Here is a tiny trained network, its code and every weight. The questions are about switching its units off for an input and a class, where a switched-off unit gives its printed mean instead of its output.

import numpy as np


def w(rows, s, z=0):
    codes = np.array(rows[::2]) - 128.0
    scale = np.full(codes.shape[1], s)
    scale[-1] = z or s
    return codes * scale


def f(y):
    return y / 2 * (1 + np.tanh(0.7978845608 * (y + 0.044715 * y**3)))


def log_softmax(a):
    a = a - a.max(-1, keepdims=True)
    return a - np.log(np.exp(a).sum(-1, keepdims=True))


def net(x, mask):
    res = np.array(x, float).reshape(1, 4) / 4 @ E
    y = f(res @ A[0][:, :-1].T + A[0][:, -1])
    res = res + np.where(mask, y, B[0][:, -1]) @ B[0][:, :-1]
    return log_softmax(res[-1] @ U[:, :-1].T + U[:, -1])


A, B = {}, {}
E = w([
[109,3,132,94,186],'x0',
[76,175,219,164,148],'x1',
[82,125,173,112,35],'x2',
[191,135,143,130,82],'x3',
],0.011)
A[0] = w([
[108,47,92,95,124,201],'N1',
[83,119,192,112,117,126],'N2',
[134,142,126,138,197,132],'N3',
[129,126,73,98,137,231],'N4',
[106,115,71,113,156,189],'N5',
[152,110,55,133,161,176],'N6',
[143,138,51,93,108,173],'N7',
[8,140,193,179,177,159],'N8',
[29,86,165,173,162,237],'N9',
[184,180,121,150,125,213],'N10',
[226,126,74,153,144,233],'N11',
[110,115,103,82,133,159],'N12',
[86,144,205,128,83,235],'N13',
[92,83,202,157,92,187],'N14',
[155,203,117,125,107,234],'N15',
[138,198,168,146,106,235],'N16',
[89,107,82,65,144,156],'N17',
[87,130,173,110,81,207],'N18',
[107,126,198,152,119,255],'N19',
[75,124,167,107,132,229],'N20',
[52,136,161,144,82,245],'N21',
[153,173,140,183,158,150],'N22',
[124,146,85,146,172,157],'N23',
],0.011,0.0027)
B[0] = w([
[160,128,136,23,198,230],'N1',
[175,136,150,205,170,188],'N2',
[116,100,95,59,146,174],'N3',
[188,38,100,79,112,182],'N4',
[156,60,65,51,168,183],'N5',
[140,61,70,100,116,207],'N6',
[181,82,86,159,116,189],'N7',
[119,217,145,128,135,255],'N8',
[160,106,158,171,215,239],'N9',
[122,79,65,205,55,199],'N10',
[192,72,125,126,68,231],'N11',
[158,103,104,64,164,158],'N12',
[104,212,184,150,138,234],'N13',
[103,90,174,172,197,211],'N14',
[43,92,63,208,2,217],'N15',
[31,212,121,190,95,226],'N16',
[106,149,98,60,160,185],'N17',
[130,169,117,167,160,205],'N18',
[76,191,169,170,206,205],'N19',
[133,178,175,173,215,190],'N20',
[72,176,130,157,205,224],'N21',
[80,117,110,161,64,178],'N22',
[111,117,122,74,86,171],'N23',
],0.0056,0.0086)
U = w([
[67,164,128,133,86,1],'0',
[158,68,100,11,178,63],'1',
[112,145,204,117,192,182],'2',
[153,91,132,115,63,192],'3',
],0.013,0.00085)

Each question gives the input, the list of numbers given to net, and the class t.
The units are the neurons (one row each of A and B). Each row of codes is followed by its name. A weight is (code - 128) times the scale printed after its matrix; where a second scale follows, it is the last column's (A, B and U).
mask holds one flag per neuron, in row order. A switched-off neuron (its flag False) gives its mean, the last column of its row in B, instead of its output. The means were averaged over made-up inputs and are rounded, as every weight is.
A unit's drop is (log p(t) with every unit on - log p(t) with that unit switched off) / (log p(t) with every unit on - log p(t) with every unit switched off).
The circuit of an input: a set's keep is (log p(t) with only the set's units on - log p(t) with every unit switched off) / (log p(t) with every unit on - log p(t) with every unit switched off). Starting from the 12 units with the biggest drops (on a tie, the unit counted first), units are removed one at a time, each time the one whose removal leaves the highest keep (on an exact tie, the one counted first), for as long as the keep stays at least 0.8.
units of the circuit, in order: the units of the circuit, biggest drop first
k most important neurons: the k neurons with the biggest drops, biggest first
drop when u is switched off: that unit's drop, to one decimal
input [-4,-5,-4,-2], class 3: units of the circuit, in order : N1; N11; N21
input [1,-1,2,-2], class 1: 2 most important neurons : N16; N13
input [-7,-1,-6,7], class 3: units of the circuit, in order : N11
input [-2,-2,-2,-3], class 1: units of the circuit, in order : N16; N13
input [-3,-2,0,-8], class 1: units of the circuit, in order : N16; N13; N19
input [6,-2,7,-5], class 2: units of the circuit, in order : N20; N9
input [-1,7,7,8], class 2: 2 most important neurons : N14; N19
input [5,-5,7,8], class 1: drop when N1 is switched off : 0.2
input [-1,3,-6,6], class 3: drop when N8 is switched off : 0.1
input [-8,-3,-2,2], class 3: drop when N11 is switched off : 0.4
